Here is a tiny trained network, its code and every weight. The questions are about switching its units off for an input and a target symbol, where a switched-off unit gives its printed mean instead of its output.

import numpy as np


def w(rows, s, z=0):
    codes = np.array(rows[::2]) - 128.0
    scale = np.full(codes.shape[1], s)
    scale[-1] = z or s
    return codes * scale


def f(y):
    return y / 2 * (1 + np.tanh(0.7978845608 * (y + 0.044715 * y**3)))


def softmax(a):
    e = np.exp(a - a.max(-1, keepdims=True))
    return e / e.sum(-1, keepdims=True)


def log_softmax(a):
    a = a - a.max(-1, keepdims=True)
    return a - np.log(np.exp(a).sum(-1, keepdims=True))


def net(x, mask):
    ids = ['αβγελσφω'.index(c) for c in x.split()]
    T = len(ids)
    res = E[ids] + P[:T]
    r = res
    for j in range(3):
        rows = slice(2 * j, 2 * j + 2)
        q, k, v = (r @ M[0][rows].T for M in (Q, K, V))
        z = softmax(np.where(np.tri(T) > 0, q @ k.T / 2**0.5, -1e9)) @ v
        o = O[0][rows]
        res = res + np.where(mask[j], z, o[:, -1]) @ o[:, :-1]
    y = f(res @ A[0][:, :-1].T + A[0][:, -1])
    res = res + np.where(mask[3:27], y, B[0][:, -1]) @ B[0][:, :-1]
    return log_softmax(res[-1] @ U[:, :-1].T + U[:, -1])


Q, K, V, O, A, B = {}, {}, {}, {}, {}, {}
E = w([
[37,95,106],'α',
[60,107,112],'β',
[3,80,69],'γ',
[135,147,127],'ε',
[48,131,76],'λ',
[106,127,75],'σ',
[210,240,152],'φ',
[70,208,237],'ω',
],0.013)
P = w([
[72,251,107],'0',
[104,186,110],'1',
[143,87,127],'2',
[85,136,170],'3',
[123,164,84],'4',
[144,84,138],'5',
[92,144,189],'6',
[126,157,80],'7',
[141,79,147],'8',
[104,150,206],'9',
[119,143,61],'10',
[142,82,165],'11',
[118,162,231],'12',
[139,142,47],'13',
],0.02)
Q[0] = w([
[118,106,219],'h0',
[128,169,78],'h0',
[85,64,89],'h1',
[77,159,104],'h1',
[65,165,251],'h2',
[146,76,161],'h2',
],0.018)
K[0] = w([
[93,208,99],'h0',
[130,74,254],'h0',
[96,118,48],'h1',
[12,90,112],'h1',
[74,236,61],'h2',
[87,57,65],'h2',
],0.012)
V[0] = w([
[183,141,7],'h0',
[27,165,48],'h0',
[152,160,87],'h1',
[218,179,189],'h1',
[71,73,36],'h2',
[240,104,125],'h2',
],0.012)
O[0] = w([
[188,144,9,129],'h0',
[159,124,100,249],'h0',
[84,121,162,140],'h1',
[96,91,103,152],'h1',
[5,48,69,75],'h2',
[201,130,60,37],'h2',
],0.012,0.013)
A[0] = w([
[71,152,124,220],'n0',
[103,135,129,126],'n1',
[102,184,112,81],'n2',
[86,130,69,105],'n3',
[101,124,97,120],'n4',
[189,96,116,63],'n5',
[151,109,129,160],'n6',
[120,89,57,89],'n7',
[82,87,153,171],'n8',
[161,152,131,93],'n9',
[138,196,154,150],'n10',
[85,138,176,48],'n11',
[96,173,87,145],'n12',
[81,127,136,163],'n13',
[166,3,144,136],'n14',
[92,186,165,35],'n15',
[119,105,53,53],'n16',
[147,153,157,60],'n17',
[168,172,77,142],'n18',
[129,132,106,199],'n19',
[102,116,67,254],'n20',
[79,90,131,56],'n21',
[187,142,155,108],'n22',
[169,164,85,100],'n23',
],0.016,0.0089)
B[0] = w([
[67,116,194,194],'n0',
[151,139,126,142],'n1',
[170,77,149,154],'n2',
[166,154,83,154],'n3',
[109,136,80,144],'n4',
[80,99,143,138],'n5',
[131,159,82,135],'n6',
[101,94,192,151],'n7',
[144,212,79,186],'n8',
[114,67,88,178],'n9',
[144,108,167,252],'n10',
[161,69,59,171],'n11',
[138,124,171,151],'n12',
[166,141,192,174],'n13',
[254,144,171,153],'n14',
[182,20,11,196],'n15',
[139,103,189,145],'n16',
[112,126,59,179],'n17',
[110,146,107,190],'n18',
[79,164,160,146],'n19',
[109,198,89,174],'n20',
[208,68,80,161],'n21',
[80,120,103,213],'n22',
[118,128,122,177],'n23',
],0.0067,0.02)
U = w([
[117,91,90,85],'α',
[123,102,123,103],'β',
[136,112,46,2],'γ',
[164,133,209,230],'ε',
[123,137,104,178],'λ',
[107,184,144,211],'σ',
[251,174,118,148],'φ',
[189,66,127,13],'ω',
],0.014,0.0059)

Each question gives the input, a string of symbols that net reads in full, and the target symbol t.
The units are the heads (2 rows each of Q, K, V and O) and the neurons (one row each of A and B). Each row of codes is followed by its name. A weight is (code - 128) times the scale printed after its matrix; where a second scale follows, it is the last column's (O, A, B and U).
mask holds one flag per unit, heads first, then neurons. A switched-off unit (its flag False) gives its mean, the last column of its rows in O or B, instead of its output. The means were averaged over made-up inputs and are rounded, as every weight is.
A unit's drop is (log p(t) with every unit on - log p(t) with that unit switched off) / (log p(t) with every unit on - log p(t) with every unit switched off).
The circuit of an input: a set's keep is (log p(t) with only the set's units on - log p(t) with every unit switched off) / (log p(t) with every unit on - log p(t) with every unit switched off). Starting from the 12 units with the biggest drops (on a tie, the unit counted first), units are removed one at a time, each time the one whose removal leaves the highest keep (on an exact tie, the one counted first), for as long as the keep stays at least 0.8.
units of the circuit, in order: the units of the circuit, biggest drop first
k most important neurons: the k neurons with the biggest drops, biggest first
heads that matter: for each layer, one digit per head in row order, 1 if its drop is at least 0.15 and else 0, layers parted by /
input ω σ ω ε φ φ λ φ σ β, target ω: heads that matter -> 001
input ω φ ε ω γ λ α φ φ φ β ε α β, target ε: heads that matter -> 100
input ω γ φ φ, target ω: 2 most important neurons -> (n15; n11)
input γ β φ φ σ ε α ω φ σ α λ λ, target γ: units of the circuit, in order -> (h2; n8; n11)
input α φ φ ω α β ω φ ε β, target α: units of the circuit, in order -> (h2)
input γ ε λ φ σ ω λ γ ε γ, target γ: units of the circuit, in order -> (h2; n8; n21)
input ε ω α σ σ σ ω β α α λ φ ω λ, target ω: 2 most important neurons -> (n15; n8)
input ε λ φ ε φ φ α, target ε: heads that matter -> 110
input ω φ φ φ γ λ α, target ω: units of the circuit, in order -> (n15; n11; h2)
input σ α α φ β α σ ω γ ω, target σ: heads that matter -> 111
input φ ε ε ω ε ω ω λ, target ω: units of the circuit, in order -> (n15; h0; n11; h2)
input β ε γ φ ε σ φ α λ ε φ α, target φ: units of the circuit, in order -> (n14; h0)
input φ ε α γ ε φ λ φ ε φ ε, target φ: heads that matter -> 111
input φ φ ε σ φ λ ε λ φ ω φ γ ω φ, target ω: units of the circuit, in order -> (h0; n15; n11)
input γ σ ε λ σ, target σ: units of the circuit, in order -> (n15; n11)
input φ φ φ ω ε ε α ε ε β ε, target ε: heads that matter -> 100
input α α ω σ σ φ, target ε: units of the circuit, in order -> (n15)
input σ β φ φ φ φ ω φ φ α, target σ: heads that matter -> 101
input γ ω φ ε, target γ: heads that matter -> 001
input φ λ φ β ε β α λ α φ ε σ λ α, target σ: units of the circuit, in order -> (n15; n11)
input φ φ ω, target φ: units of the circuit, in order -> (h2)
input λ β ε α ω φ φ φ λ, target σ: heads that matter -> 011
input ε γ φ ε σ β φ φ φ φ λ ε, target φ: 2 most important neurons -> (n14; n8)
